Each cloud of rows lies close to a flat space through zero, with a little noise off it. After each cloud: how many dimensions does that space have?
In the rows, 128 means zero.

Vug (9 x 8):
[[133 162 122 138 134 130  85 145]
 [115 138 100 138 100  81 163 134]
 [157 157 116  87 134 147 126 133]
 [137 103 145 172 104 108 122 142]
 [108 136 147 110 180 179  82 109]
 [151 101 139 120 111 132 153 124]
 [133 130 128 117 133 135 129 127]
 [131 111 159 141 147 164  90 123]
 [179  78 141  98  93 132 202 119]]
 | 4

Sab:
[[108 172 129 143  62  89  70 135]
 [126 131 131 129 125 124 124 127]
 [105 175 129 145  57  83  64 132]
 [125 135 126 132 117 121 120 128]
 [110 166 129 141  72  96  77 131]
 [128 131 131 130 126 127 125 129]
 [117 149 129 134  96 109  99 131]
 [118 152 129 136  92 107  98 131]
 [140 103 127 119 169 153 162 125]
 [133 121 128 127 139 134 136 128]
 [107 170 126 144  67  91  73 134]]
 | 1

[[ 79 119 158 134  94 116 144 138]
 [129 125 134 126 118 150 105 121]
 [110 112 156 122  83 196  68 116]
 [127 124 134 125 115 156 101 123]
 [120 133 123 133 141  92 162 136]
 [132 136 115 132 154  68 185 139]]
 | 2

zuze:
[[ 97 139 124 103 131 122 127 125]
 [101 113 151  93 128 130 134 125]
 [167  96 151 153 116 134 134 139]
 [ 33 146 139  41 141 130 136 114]
 [137 124 131 131 125 128 124 128]
 [100  89 178  78 129 138 145 130]
 [171 143 103 179 119 127 114 134]
 [ 73 162 113  89 140 128 125 112]
 [110 129 130 115 132 127 129 127]
 [121 124 139 119 127 130 130 131]
 [198  89 146 180 118 135 128 147]]
 | 2

delo:
[[137 149 136  98  87 137 186 152]
 [120 108 112 150 162 116  74 108]
 [149 151 150 103 103 144 185 128]
 [134 123 112 129 143 121 113 100]
 [117 131  95  97  84 111 154 161]
 [142 137 157 128 126 144 153 125]
 [121 128 164 151 141 147 120 145]
 [118 128  98 108 104 113 139 146]
 [119 109  65 127 149  93  82  92]
 [125 116 129 148 157 125  96 113]
 [ 94 102  77 144 144 100  65 140]]
 | 3

[[117 121 113 107 173 114 153 172]
 [117 122 117 117 161 119 136 159]
 [131 136 130 137 106 137 118 109]
 [159  99 152  93 148  83 170 145]
 [148 124 146 128  94 115 125 108]
 [141 144 145 158  71 143  95  75]
 [165  93 157  92 134  80 172 139]
 [113 145 112 149 111 156 100 114]
 [133 132 134 137 107 132 116 113]
 [167 101 163  99 116  79 162 120]
 [167 113 160 116  86 106 138 103]]
 | 2

sak (11 x 8):
[[189 146  75 118 166 133  97 174]
 [167 125 103 118 165 144  77 129]
 [146 123 118 120 151 141  94 119]
 [ 98 144 140 145  86 101 199 153]
 [126 140 124 135 110 112 166 154]
 [111 126 142 132 115 122 145 121]
 [ 78 113 171 135 105 127 140  85]
 [146 134 111 126 139 129 121 142]
 [136 103 133 114 162 157  57  78]
 [114 138 132 136 108 115 162 143]
 [145 139 110 128 134 122 135 153]]
 | 2

[[128 136 129 129 124 121 111 110]
 [148 117 134 142 127 168 132 119]
 [144  82  90 170  46 172 116 125]
 [139 133 155 114 182 158 153 136]
 [143 114 138 133 143 164 143 130]
 [149 116 122 154  92 156 108  99]
 [149 108 134 141 132 181 139 124]
 [146 133 129 146  99 138  96  88]
 [104 134 120 113 133  88 140 156]
 [143 122 138 136 134 162 134 119]
 [161  98 108 169  62 180 101  95]]
 | 3

[[100  98 156 129 137 121 111 175]
 [144 146 112 128 123 134 136 100]
 [111 103 149 126 134 123 116 161]
 [119 118 137 125 130 127 121 146]
 [115 117 137 129 133 126 118 150]
 [174 178  80 129 114 143 158  45]
 [ 92  86 167 126 138 116 104 193]]
 | 1

[[128  97 137 102  92  65 131 117]
 [ 97 115 151 146 141 115 146 114]
 [ 70 131 126 149 204 202 129 162]
 [132 128 103  98 124 135 116 157]
 [ 92 102 152 142 141 114 143 119]
 [151 123 117 103 103 111 120 134]
 [172 144  90  82  98 130 111 151]
 [115 133 130 126 141 144 127 143]
 [128 124 132 133 121 119 125 117]
 [149 147 122 139 129 143 127 122]
 [ 88 140 136 169 188 196 140 137]]
 | 3

[[142 133 112 165 187  98 117 121]
 [151 136 109 178 213  87 109 119]
 [123 126 133 116 109 137 131 132]
 [129 129 130 126 127 128 129 130]
 [102 117 151  71  29 176 148 137]
 [135 131 122 145 151 117 123 124]
 [130 130 126 131 131 128 125 127]
 [142 135 113 168 193  95 114 122]
 [134 130 124 139 147 120 124 127]
 [144 133 114 162 185 100 118 122]
 [141 133 118 158 179 106 119 124]]
 | 1

[[126 134 139 116 141 139 143 128]
 [111 179 129  96 143 112 166  81]
 [140  96 117 156 110 122  92 154]
 [132 111 161 112 161 182 156 156]
 [131 122 119 143 116 120 114 133]
 [125 142 114 132 113 105 121 109]
 [141  88 128 151 121 144 100 167]
 [147  83 115 168 106 130  80 168]
 [122 143 131 117 133 126 145 115]
 [122 150 112 128 116  97 122 104]
 [101 198 141  75 156 119 188  68]]
 | 2

[[ 93 128 148  89 161 186 150 140]
 [ 96 128 146  92 156 178 148 141]
 [120 131 134 118 137 144 139 131]
 [115 130 138 112 143 148 140 131]
 [155 128 116 154 105  89 112 115]
 [ 92 129 147  91 158 174 149 140]
 [159 128 111 163 102  86 113 118]
 [ 97 127 148  93 155 175 143 142]
 [ 90 130 148  84 166 187 150 141]
 [ 90 128 147  83 161 180 146 142]
 [121 127 131 117 135 141 132 132]]
 | 1

tosid, 11 rows:
[[136 107 131 117 118 142  98 107]
 [132 124 122 136 130  92 173 111]
 [109  97 103 113  91 129 125  97]
 [141 143 133 138 145 108 155 131]
 [157 143 164 131 166 146 100 149]
 [116 124 121 115 107 145 102 119]
 [ 93 107  95 119  82 135 125 105]
 [200 130 185 128 179 154  77 127]
 [ 90 116  88 123  85 108 160 113]
 [103 164 116 150 139 105 178 173]
 [ 97 123 100 124 103 123 140 121]]
 | 3

zir, 4 rows:
[[ 79  87 149 104 121 155 135 130]
 [184 169 108 153 137  97 124 130]
 [ 72  85 150 107 115 160 131 128]
 [142 139 122 135 132 119 124 125]]
 | 1
